Below are the code and all the weights of a small trained network. Each question names an input and a target symbol and asks about switching units off, where a switched-off unit gives its printed mean instead of its output.

import numpy as np


def w(rows, s, z=0):
    codes = np.array(rows[::2]) - 128.0
    scale = np.full(codes.shape[1], s)
    scale[-1] = z or s
    return codes * scale


def norm(h):
    return h / np.sqrt((h * h).mean(-1, keepdims=True) + 1e-5)


def f(y):
    return y / 2 * (1 + np.tanh(0.7978845608 * (y + 0.044715 * y**3)))


def softmax(a):
    e = np.exp(a - a.max(-1, keepdims=True))
    return e / e.sum(-1, keepdims=True)


def log_softmax(a):
    a = a - a.max(-1, keepdims=True)
    return a - np.log(np.exp(a).sum(-1, keepdims=True))


def net(x, mask):
    ids = ['ΓΞΠΦΨαβελμτω'.index(c) for c in x.split()]
    T = len(ids)
    res = E[ids] + P[:T]
    r = norm(res)
    for j in range(2):
        rows = slice(4 * j, 4 * j + 4)
        q, k, v = (r @ M[0][rows].T for M in (Q, K, V))
        z = softmax(np.where(np.tri(T) > 0, q @ k.T / 4**0.5, -1e9)) @ v
        o = O[0][rows]
        res = res + np.where(mask[j], z, o[:, -1]) @ o[:, :-1]
    y = f(norm(res) @ A[0][:, :-1].T + A[0][:, -1])
    res = res + np.where(mask[2:10], y, B[0][:, -1]) @ B[0][:, :-1]
    return log_softmax(norm(res)[-1] @ U[:, :-1].T + U[:, -1])


Q, K, V, O, A, B = {}, {}, {}, {}, {}, {}
E = w([
[108,160,142,135,150],'Γ',
[109,158,141,137,144],'Ξ',
[108,155,142,134,149],'Π',
[103,152,148,139,152],'Φ',
[116,124,149,146,141],'Ψ',
[118,135,153,150,139],'α',
[129,141,155,146,155],'β',
[120,111,133,137,155],'ε',
[144,101,121,154,129],'λ',
[145,153,183,2,99],'μ',
[101,128,86,104,125],'τ',
[112,133,117,129,72],'ω',
],0.006)
P = w([
[90,168,75,250,186],'0',
[86,141,94,238,179],'1',
[87,123,112,219,178],'2',
[78,107,134,202,180],'3',
[79,96,148,184,176],'4',
[78,84,163,170,172],'5',
[80,78,176,149,165],'6',
[80,69,184,132,163],'7',
[77,61,203,116,158],'8',
[78,50,220,96,153],'9',
[70,43,231,80,150],'10',
[78,41,243,64,144],'11',
],0.0022)
Q[0] = w([
[217,191,6,116,51],'H1',
[173,208,155,20,48],'H1',
[226,203,45,148,19],'H1',
[247,206,11,95,36],'H1',
[185,237,71,38,16],'H2',
[16,31,237,231,254],'H2',
[234,111,31,187,93],'H2',
[220,151,9,51,137],'H2',
],0.0067)
K[0] = w([
[48,221,59,201,101],'H1',
[68,228,178,131,231],'H1',
[61,184,43,158,200],'H1',
[46,236,50,187,146],'H1',
[164,165,111,254,211],'H2',
[116,70,164,3,67],'H2',
[35,150,41,184,103],'H2',
[82,210,79,241,79],'H2',
],0.0066)
V[0] = w([
[58,193,118,156,183],'H1',
[115,75,125,166,17],'H1',
[46,201,108,130,132],'H1',
[53,98,35,63,190],'H1',
[254,99,126,193,185],'H2',
[54,60,38,131,51],'H2',
[84,117,16,65,201],'H2',
[155,91,98,79,220],'H2',
],0.0033)
O[0] = w([
[90,140,203,40,111,197],'H1',
[72,184,94,216,127,187],'H1',
[93,110,189,90,77,3],'H1',
[77,4,99,109,169,104],'H1',
[225,59,99,205,188,161],'H2',
[77,66,61,105,70,83],'H2',
[105,114,73,4,173,112],'H2',
[159,130,60,94,192,175],'H2',
],0.0043,0.0011)
A[0] = w([
[174,141,59,249,143,51],'N1',
[99,137,159,146,192,168],'N2',
[187,186,151,64,88,161],'N3',
[197,138,22,240,195,1],'N4',
[135,166,174,43,59,140],'N5',
[96,143,135,126,146,39],'N6',
[75,144,120,154,2,51],'N7',
[103,170,114,155,134,215],'N8',
],0.0059,0.0034)
B[0] = w([
[141,78,48,165,234,211],'N1',
[172,101,103,135,108,254],'N2',
[168,135,74,145,86,109],'N3',
[141,77,102,253,181,223],'N4',
[134,124,59,191,138,131],'N5',
[122,39,149,185,220,116],'N6',
[75,32,216,145,94,110],'N7',
[118,64,69,141,117,202],'N8',
],0.0062,0.0041)
U = w([
[121,195,88,126,140,40],'Γ',
[114,213,56,203,29,91],'Ξ',
[117,189,100,126,151,25],'Π',
[7,242,202,150,239,84],'Φ',
[144,125,196,140,123,62],'Ψ',
[151,166,219,195,80,141],'α',
[239,220,212,144,149,158],'β',
[209,30,231,7,236,62],'ε',
[155,35,58,247,229,166],'λ',
[245,152,57,67,43,252],'μ',
[33,89,3,8,126,131],'τ',
[15,28,170,189,5,122],'ω',
],0.0068,0.0028)

Each question gives the input, a string of symbols that net reads in full, and the target symbol t.
The units are the heads (4 rows each of Q, K, V and O) and the neurons (one row each of A and B). Each row of codes is followed by its name. A weight is (code - 128) times the scale printed after its matrix; where a second scale follows, it is the last column's (O, A, B and U).
mask holds one flag per unit, heads first, then neurons. A switched-off unit (its flag False) gives its mean, the last column of its rows in O or B, instead of its output. The means were averaged over made-up inputs and are rounded, as every weight is.
A unit's drop is (log p(t) with every unit on - log p(t) with that unit switched off) / (log p(t) with every unit on - log p(t) with every unit switched off).
The circuit of an input: a set's keep is (log p(t) with only the set's units on - log p(t) with every unit switched off) / (log p(t) with every unit on - log p(t) with every unit switched off). Starting from all 10 units, units are removed one at a time, each time the one whose removal leaves the highest keep (on an exact tie, the one counted first), for as long as the keep stays at least 0.8.
units of the circuit, in order: the units of the circuit, biggest drop first
unit that matters most: the unit with the biggest drop
top k neurons: the k neurons with the biggest drops, biggest first
which heads matter: for each layer, one digit per head in row order, 1 if its drop is at least 0.15 and else 0, layers parted by /
input λ λ ω ε ω τ, target ω: unit that matters most -> N7
input λ τ λ λ λ Φ β Φ, target β: which heads matter -> 01
input α ε ε β, target ε: which heads matter -> 10
input Φ Φ ε Ψ, target ε: which heads matter -> 10
input Ξ Ψ λ ω Γ, target ω: units of the circuit, in order -> (H2 N7)
input ε α λ λ τ Φ ε ε Ψ Φ Φ Ξ, target Φ: which heads matter -> 11
input ε λ ε Φ Γ Φ Φ, target Φ: units of the circuit, in order -> (N4 N1)
input λ ε Φ Γ, target ε: which heads matter -> 10
input λ Φ μ Φ λ λ Ξ Ψ ω Γ τ ε, target ε: units of the circuit, in order -> (N4 N1)
input λ Ψ Γ Ξ λ ω λ ε, target ω: which heads matter -> 01
input Ξ Φ Γ, target Φ: top 3 neurons -> (N4 N1 N5)
input α ε Φ, target ε: which heads matter -> 10
input Φ Ψ ε Γ Ξ, target ε: top 2 neurons -> (N4 N1)
input β ε λ λ α ω λ λ λ τ Ψ, target τ: units of the circuit, in order -> (H2)
input λ ω ε Φ Γ Ξ ε Φ λ Φ λ τ, target τ: top 2 neurons -> (N4 N1)
input λ ε α λ Ξ Ξ Γ, target Φ: units of the circuit, in order -> (N4 N1)
input λ Ξ Ξ Ψ ε, target ε: units of the circuit, in order -> (H1 N4 N1)
input ω λ μ λ τ ε Φ λ Ξ, target Ξ: which heads matter -> 01
input λ Ψ β Φ λ λ ε τ Φ Ξ, target τ: units of the circuit, in order -> (H2 N4)
input α α ε λ τ β ε Φ, target ε: which heads matter -> 00
input Φ λ α Φ λ λ α Γ α β Γ, target β: unit that matters most -> N1
input λ Φ Ξ Φ, target Φ: units of the circuit, in order -> (H1 N4 N1)
input α ε λ λ λ β Γ Ξ, target β: which heads matter -> 01
input λ λ τ λ β, target τ: which heads matter -> 01
input Π λ λ τ λ β ε Φ Φ Ξ, target Φ: which heads matter -> 11
input τ λ β ε λ ε ω λ Ξ Φ Π, target Φ: which heads matter -> 01
input Γ λ Ξ β Π, target β: top 4 neurons -> (N1 N4 N2 N7)
input α Ξ Π ε λ λ ε ε α, target ε: which heads matter -> 00
input β β Φ β, target β: which heads matter -> 10
